Below are the code and all the weights of a small trained network. Each question names an input and a target symbol and asks about switching units off, where a switched-off unit gives its printed mean instead of its output.

import numpy as np


def w(rows, s, z=0):
    codes = np.array(rows[::2]) - 128.0
    scale = np.full(codes.shape[1], s)
    scale[-1] = z or s
    return codes * scale


def f(y):
    return np.maximum(y, 0)


def softmax(a):
    e = np.exp(a - a.max(-1, keepdims=True))
    return e / e.sum(-1, keepdims=True)


def log_softmax(a):
    a = a - a.max(-1, keepdims=True)
    return a - np.log(np.exp(a).sum(-1, keepdims=True))


def net(x, mask):
    ids = ['βλμξσφψ'.index(c) for c in x.split()]
    T = len(ids)
    res = E[ids] + P[:T]
    u = 0
    for l in range(3):
        r = res
        for j in range(2):
            rows = slice(2 * j, 2 * j + 2)
            q, k, v = (r @ M[l][rows].T for M in (Q, K, V))
            z = softmax(np.where(np.tri(T) > 0, q @ k.T / 2**0.5, -1e9)) @ v
            o = O[l][rows]
            res = res + np.where(mask[u + j], z, o[:, -1]) @ o[:, :-1]
        u += 2
        y = f(res @ A[l][:, :-1].T + A[l][:, -1])
        res = res + np.where(mask[u : u + 4], y, B[l][:, -1]) @ B[l][:, :-1]
        u += 4
    return log_softmax(res[-1] @ U[:, :-1].T + U[:, -1])


Q, K, V, O, A, B = {}, {}, {}, {}, {}, {}
E = w([
[173,254,43,22],'β',
[221,138,91,136],'λ',
[55,38,73,53],'μ',
[127,71,98,117],'ξ',
[107,101,148,216],'σ',
[194,44,83,207],'φ',
[71,86,163,113],'ψ',
],0.0055)
P = w([
[72,138,136,137],'0',
[206,113,140,147],'1',
[43,111,65,105],'2',
[234,161,200,125],'3',
[39,98,46,89],'4',
[253,160,184,119],'5',
[17,84,36,77],'6',
],0.0052)
Q[0] = w([
[212,75,253,199],'0.h0',
[214,65,255,192],'0.h0',
[6,59,41,141],'0.h1',
[30,84,64,149],'0.h1',
],0.0055)
K[0] = w([
[226,112,245,253],'0.h0',
[230,94,253,253],'0.h0',
[47,52,30,32],'0.h1',
[31,65,37,20],'0.h1',
],0.0059)
V[0] = w([
[187,144,233,235],'0.h0',
[201,122,205,252],'0.h0',
[64,112,26,86],'0.h1',
[110,192,238,165],'0.h1',
],0.0044)
O[0] = w([
[201,104,232,217,2],'0.h0',
[201,89,205,246,29],'0.h0',
[31,96,54,109,238],'0.h1',
[131,172,254,107,4],'0.h1',
],0.0043,0.00086)
A[0] = w([
[254,157,206,139,254],'0.n0',
[133,253,46,39,173],'0.n1',
[80,46,42,155,184],'0.n2',
[238,207,122,87,144],'0.n3',
],0.0051,0.0041)
B[0] = w([
[229,207,102,175,248],'0.n0',
[162,237,51,2,219],'0.n1',
[73,25,67,155,255],'0.n2',
[185,248,183,140,173],'0.n3',
],0.0052,0.0039)
Q[1] = w([
[191,60,231,174],'1.h0',
[192,113,236,121],'1.h0',
[201,253,131,32],'1.h1',
[114,35,143,251],'1.h1',
],0.0037)
K[1] = w([
[186,237,216,124],'1.h0',
[190,206,200,167],'1.h0',
[201,253,196,83],'1.h1',
[65,7,144,198],'1.h1',
],0.0044)
V[1] = w([
[57,21,58,44],'1.h0',
[201,234,195,217],'1.h0',
[109,13,62,165],'1.h1',
[165,182,124,2],'1.h1',
],0.0048)
O[1] = w([
[71,240,48,154,250],'1.h0',
[212,10,228,102,8],'1.h0',
[98,73,57,254,137],'1.h1',
[165,238,80,58,198],'1.h1',
],0.0045,0.0025)
A[1] = w([
[65,11,153,152,223],'1.n0',
[43,44,90,180,190],'1.n1',
[171,51,188,86,84],'1.n2',
[2,133,143,109,251],'1.n3',
],0.0058,0.0026)
B[1] = w([
[52,32,177,145,182],'1.n0',
[59,101,132,179,242],'1.n1',
[137,3,153,91,156],'1.n2',
[26,107,150,87,253],'1.n3',
],0.006,0.0053)
Q[2] = w([
[19,112,94,195],'2.h0',
[77,75,25,118],'2.h0',
[111,75,2,204],'2.h1',
[234,169,66,64],'2.h1',
],0.0042)
K[2] = w([
[90,177,52,122],'2.h0',
[112,202,111,60],'2.h0',
[3,143,36,91],'2.h1',
[201,234,125,68],'2.h1',
],0.0056)
V[2] = w([
[38,61,151,164],'2.h0',
[214,191,121,110],'2.h0',
[209,36,199,255],'2.h1',
[126,167,182,69],'2.h1',
],0.0062)
O[2] = w([
[175,193,215,185,167],'2.h0',
[94,48,49,74,81],'2.h0',
[254,39,91,169,1],'2.h1',
[57,89,253,40,112],'2.h1',
],0.0045,0.0092)
A[2] = w([
[80,237,97,12,48],'2.n0',
[187,188,71,181,255],'2.n1',
[89,50,236,107,181],'2.n2',
[122,234,126,2,126],'2.n3',
],0.0054,0.0043)
B[2] = w([
[121,64,93,180,254],'2.n0',
[184,185,30,166,175],'2.n1',
[29,47,228,1,155],'2.n2',
[134,35,143,186,229],'2.n3',
],0.0062,0.011)
U = w([
[127,19,90,33,125],'β',
[176,202,74,96,253],'λ',
[111,203,93,185,113],'μ',
[136,239,118,142,111],'ξ',
[127,58,203,161,64],'σ',
[160,91,103,214,18],'φ',
[70,148,254,25,184],'ψ',
],0.0061,0.0039)

Each question gives the input, a string of symbols that net reads in full, and the target symbol t.
The units are the heads (2 rows each of Q, K, V and O) and the neurons (one row each of A and B). Each row of codes is followed by its name. A weight is (code - 128) times the scale printed after its matrix; where a second scale follows, it is the last column's (O, A, B and U).
mask holds one flag per unit, layer by layer, with each layer's heads first. A switched-off unit (its flag False) gives its mean, the last column of its rows in O or B, instead of its output. The means were averaged over made-up inputs and are rounded, as every weight is.
A unit's drop is (log p(t) with every unit on - log p(t) with that unit switched off) / (log p(t) with every unit on - log p(t) with every unit switched off).
most important unit: the unit with the biggest drop
top k neurons: the k neurons with the biggest drops, biggest first
k most important neurons of layer l: the k neurons of layer l with the biggest drops, biggest first
which heads matter: for each layer, one digit per head in row order, 1 if its drop is at least 0.15 and else 0, layers parted by /
drop when u is switched off: that unit's drop, to one decimal
input β λ σ ψ ψ ψ λ, target β: which heads matter => 10 / 01 / 10
input β ξ φ σ μ μ σ, target μ: which heads matter => 11 / 10 / 01
input ξ β ξ σ σ, target β: top neuron => (0.n1)
input σ β β ξ, target ψ: which heads matter => 00 / 11 / 01
input β λ ψ λ φ σ, target β: which heads matter => 11 / 10 / 11
input ψ β λ σ, target ψ: 2 most important neurons of layer 1 => (1.n1 1.n2)
input ψ σ ψ ψ ψ, target ψ: which heads matter => 00 / 00 / 10
input σ φ β, target β: top 4 neurons => (2.n0 2.n3 0.n1 0.n0)
input β φ φ β λ, target β: which heads matter => 00 / 01 / 10
input μ λ σ φ β, target β: top 3 neurons => (0.n1 2.n3 2.n0)
input σ ψ σ β λ φ, target ψ: which heads matter => 01 / 11 / 01
input ψ ψ μ λ ξ φ λ, target μ: which heads matter => 11 / 10 / 01
input ψ ψ μ λ μ, target μ: top 2 neurons => (0.n2 2.n0)
input λ β σ λ, target ψ: most important unit => 1.h0
input ψ σ ψ β ψ ξ, target ψ: top 4 neurons => (0.n1 0.n3 0.n2 2.n2)
input λ ξ ξ β μ φ, target ψ: top 2 neurons => (0.n1 0.n3)
input ψ β φ ψ μ ψ ψ, target μ: top 2 neurons => (0.n2 2.n0)
input λ ξ μ ξ μ, target μ: drop when 0.n0 is switched off => 0.0
input ξ σ φ β ψ φ ψ, target β: drop when 0.n3 is switched off => 0.2
input φ φ μ ψ λ λ ψ, target μ: drop when 0.n2 is switched off => 0.3
input φ β ψ, target β: drop when 1.h0 is switched off => -0.1
input ψ σ σ β ξ, target β: most important neuron of layer 1 => (1.n0)
input σ σ σ, target σ: 2 most important neurons of layer 0 => (0.n1 0.n0)
input φ ξ φ, target φ: 2 most important neurons of layer 0 => (0.n1 0.n2)
input ψ λ ψ ψ β β φ, target β: 2 most important neurons of layer 0 => (0.n1 0.n3)
input λ λ ψ, target ψ: 2 most important neurons of layer 0 => (0.n0 0.n1)
